Below are the code and all the weights of a small trained network. Each question names an input and a class and asks about switching units off, where a switched-off unit gives its printed mean instead of its output.

import numpy as np


def w(rows, s, z=0):
    codes = np.array(rows[::2]) - 128.0
    scale = np.full(codes.shape[1], s)
    scale[-1] = z or s
    return codes * scale


def norm(h):
    return h / np.sqrt((h * h).mean(-1, keepdims=True) + 1e-5)


def f(y):
    return y / 2 * (1 + np.tanh(0.7978845608 * (y + 0.044715 * y**3)))


def log_softmax(a):
    a = a - a.max(-1, keepdims=True)
    return a - np.log(np.exp(a).sum(-1, keepdims=True))


def net(x, mask):
    res = np.array(x, float).reshape(1, 5) / 4 @ E
    u = 0
    for l in range(4):
        y = f(norm(res) @ A[l][:, :-1].T + A[l][:, -1])
        res = res + np.where(mask[u : u + 7], y, B[l][:, -1]) @ B[l][:, :-1]
        u += 7
    return log_softmax(norm(res)[-1] @ U[:, :-1].T + U[:, -1])


A, B = {}, {}
E = w([
[99,160,172,102,90,245],'x0',
[77,138,86,49,201,209],'x1',
[128,221,71,144,152,93],'x2',
[100,151,84,159,217,138],'x3',
[255,72,120,91,124,203],'x4',
],0.011)
A[0] = w([
[89,210,180,80,72,242,73],'0.n1',
[100,66,124,215,179,42,61],'0.n2',
[133,175,185,181,20,24,2],'0.n3',
[238,48,100,141,206,195,15],'0.n4',
[139,170,170,146,86,239,24],'0.n5',
[238,189,49,165,195,110,164],'0.n6',
[54,255,104,35,200,74,171],'0.n7',
],0.011,0.0072)
B[0] = w([
[66,156,203,137,173,140,209],'0.n1',
[106,197,211,95,185,66,202],'0.n2',
[154,124,167,195,60,98,203],'0.n3',
[181,238,57,44,116,154,192],'0.n4',
[68,213,202,123,109,139,164],'0.n5',
[205,163,91,169,151,169,228],'0.n6',
[175,9,108,177,152,176,254],'0.n7',
],0.015,0.0081)
A[1] = w([
[29,88,146,153,140,246,114],'1.n1',
[125,146,119,200,12,50,1],'1.n2',
[214,106,175,79,36,102,140],'1.n3',
[97,120,65,162,140,177,86],'1.n4',
[89,107,118,130,194,103,97],'1.n5',
[95,112,52,148,184,40,6],'1.n6',
[135,33,114,53,73,218,138],'1.n7',
],0.012,0.0067)
B[1] = w([
[95,58,198,40,90,152,254],'1.n1',
[212,11,202,194,64,85,200],'1.n2',
[66,134,66,148,68,86,226],'1.n3',
[117,63,104,128,144,170,153],'1.n4',
[96,121,100,136,167,106,152],'1.n5',
[140,220,106,141,149,188,136],'1.n6',
[28,105,25,95,166,31,201],'1.n7',
],0.012,0.0065)
A[2] = w([
[135,167,99,169,134,142,77],'2.n1',
[115,81,106,129,103,146,101],'2.n2',
[211,154,167,177,26,111,19],'2.n3',
[129,150,138,65,132,87,78],'2.n4',
[64,143,120,38,2,93,2],'2.n5',
[181,174,162,31,96,177,171],'2.n6',
[100,124,186,150,212,87,87],'2.n7',
],0.012,0.0089)
B[2] = w([
[120,59,105,96,127,185,124],'2.n1',
[96,118,134,107,125,95,141],'2.n2',
[144,106,158,93,43,152,219],'2.n3',
[141,121,121,197,170,71,124],'2.n4',
[25,255,146,97,78,2,169],'2.n5',
[93,223,158,100,75,102,253],'2.n6',
[188,194,138,26,196,17,192],'2.n7',
],0.0082,0.005)
A[3] = w([
[105,127,115,145,112,151,21],'3.n1',
[143,92,139,138,150,124,75],'3.n2',
[161,75,127,254,138,168,89],'3.n3',
[117,47,100,204,194,41,18],'3.n4',
[245,133,190,191,28,66,1],'3.n5',
[130,161,1,127,225,159,37],'3.n6',
[168,107,37,87,197,130,43],'3.n7',
],0.0074,0.0068)
B[3] = w([
[173,53,103,47,232,187,74],'3.n1',
[161,132,142,106,132,107,101],'3.n2',
[142,103,205,214,99,146,189],'3.n3',
[103,216,177,133,98,184,158],'3.n4',
[156,156,210,78,3,127,253],'3.n5',
[150,133,172,111,5,225,203],'3.n6',
[113,193,211,131,55,230,169],'3.n7',
],0.007,0.003)
U = w([
[40,3,101,78,181,157,151],'0',
[140,164,195,141,221,26,67],'1',
[188,93,186,206,32,62,255],'2',
[64,147,44,76,65,31,56],'3',
[43,178,238,58,88,183,131],'4',
[231,73,75,251,197,184,7],'5',
[209,221,16,57,103,200,215],'6',
],0.021,0.0036)

Each question gives the input, the list of numbers given to net, and the class t.
The units are the neurons (one row each of A and B). Each row of codes is followed by its name. A weight is (code - 128) times the scale printed after its matrix; where a second scale follows, it is the last column's (A, B and U).
mask holds one flag per neuron, layer by layer. A switched-off neuron (its flag False) gives its mean, the last column of its row in B, instead of its output. The means were averaged over made-up inputs and are rounded, as every weight is.
A unit's drop is (log p(t) with every unit on - log p(t) with that unit switched off) / (log p(t) with every unit on - log p(t) with every unit switched off).
The circuit of an input: a set's keep is (log p(t) with only the set's units on - log p(t) with every unit switched off) / (log p(t) with every unit on - log p(t) with every unit switched off). Starting from the 12 units with the biggest drops (on a tie, the unit counted first), units are removed one at a time, each time the one whose removal leaves the highest keep (on an exact tie, the one counted first), for as long as the keep stays at least 0.8.
circuit, biggest first: the units of the circuit, biggest drop first
top k neurons: the k neurons with the biggest drops, biggest first
top k neurons in layer l: the k neurons of layer l with the biggest drops, biggest first
drop of u: that unit's drop, to one decimal
input [-7,-2,-3,2,-7], class 1: circuit, biggest first	(0.n2)
input [-4,2,3,3,-8], class 5: top 2 neurons	(0.n7 0.n1)
input [-1,5,0,-8,8], class 3: top 2 neurons	(1.n7 0.n6)
input [-5,-3,-6,0,6], class 6: top 2 neurons	(0.n4 1.n1)
input [7,-4,3,-7,-6], class 2: top 2 neurons	(0.n3 1.n2)
input [-6,5,1,-2,-6], class 0: top 4 neurons in layer 0	(0.n7 0.n6 0.n3 0.n4)
input [4,-1,4,-8,8], class 4: top 2 neurons in layer 2	(2.n6 2.n7)
input [5,-3,-8,-8,1], class 4: top 4 neurons	(0.n1 0.n5 0.n4 0.n7)
input [7,-7,-5,7,8], class 6: top 2 neurons	(0.n4 1.n1)
input [-6,6,-5,-2,-4], class 0: top 3 neurons	(0.n7 0.n3 0.n6)
input [7,-8,-6,6,5], class 4: top 2 neurons	(0.n5 0.n7)
input [-1,-4,-7,4,-7], class 1: top 2 neurons	(0.n2 2.n7)
input [-3,3,-8,2,0], class 3: top 2 neurons	(0.n6 0.n7)
input [-7,0,3,2,-1], class 5: circuit, biggest first	(0.n6)
input [8,8,5,3,5], class 4: top 3 neurons	(0.n1 0.n5 2.n6)
input [6,-5,8,1,6], class 6: top 2 neurons	(0.n6 1.n1)
input [8,-6,7,-5,2], class 4: top 3 neurons	(0.n1 0.n5 0.n7)
input [2,-1,4,7,-8], class 5: top 2 neurons in layer 0	(0.n7 0.n1)
input [0,-4,0,5,0], class 1: drop of 2.n5	0.0
input [-6,-6,-8,7,8], class 6: circuit, biggest first	(0.n4)
input [6,2,5,2,-2], class 0: drop of 0.n7	0.5
input [-1,7,6,3,0], class 5: drop of 0.n6	0.1
input [3,-1,-3,-4,-8], class 2: drop of 0.n3	0.9
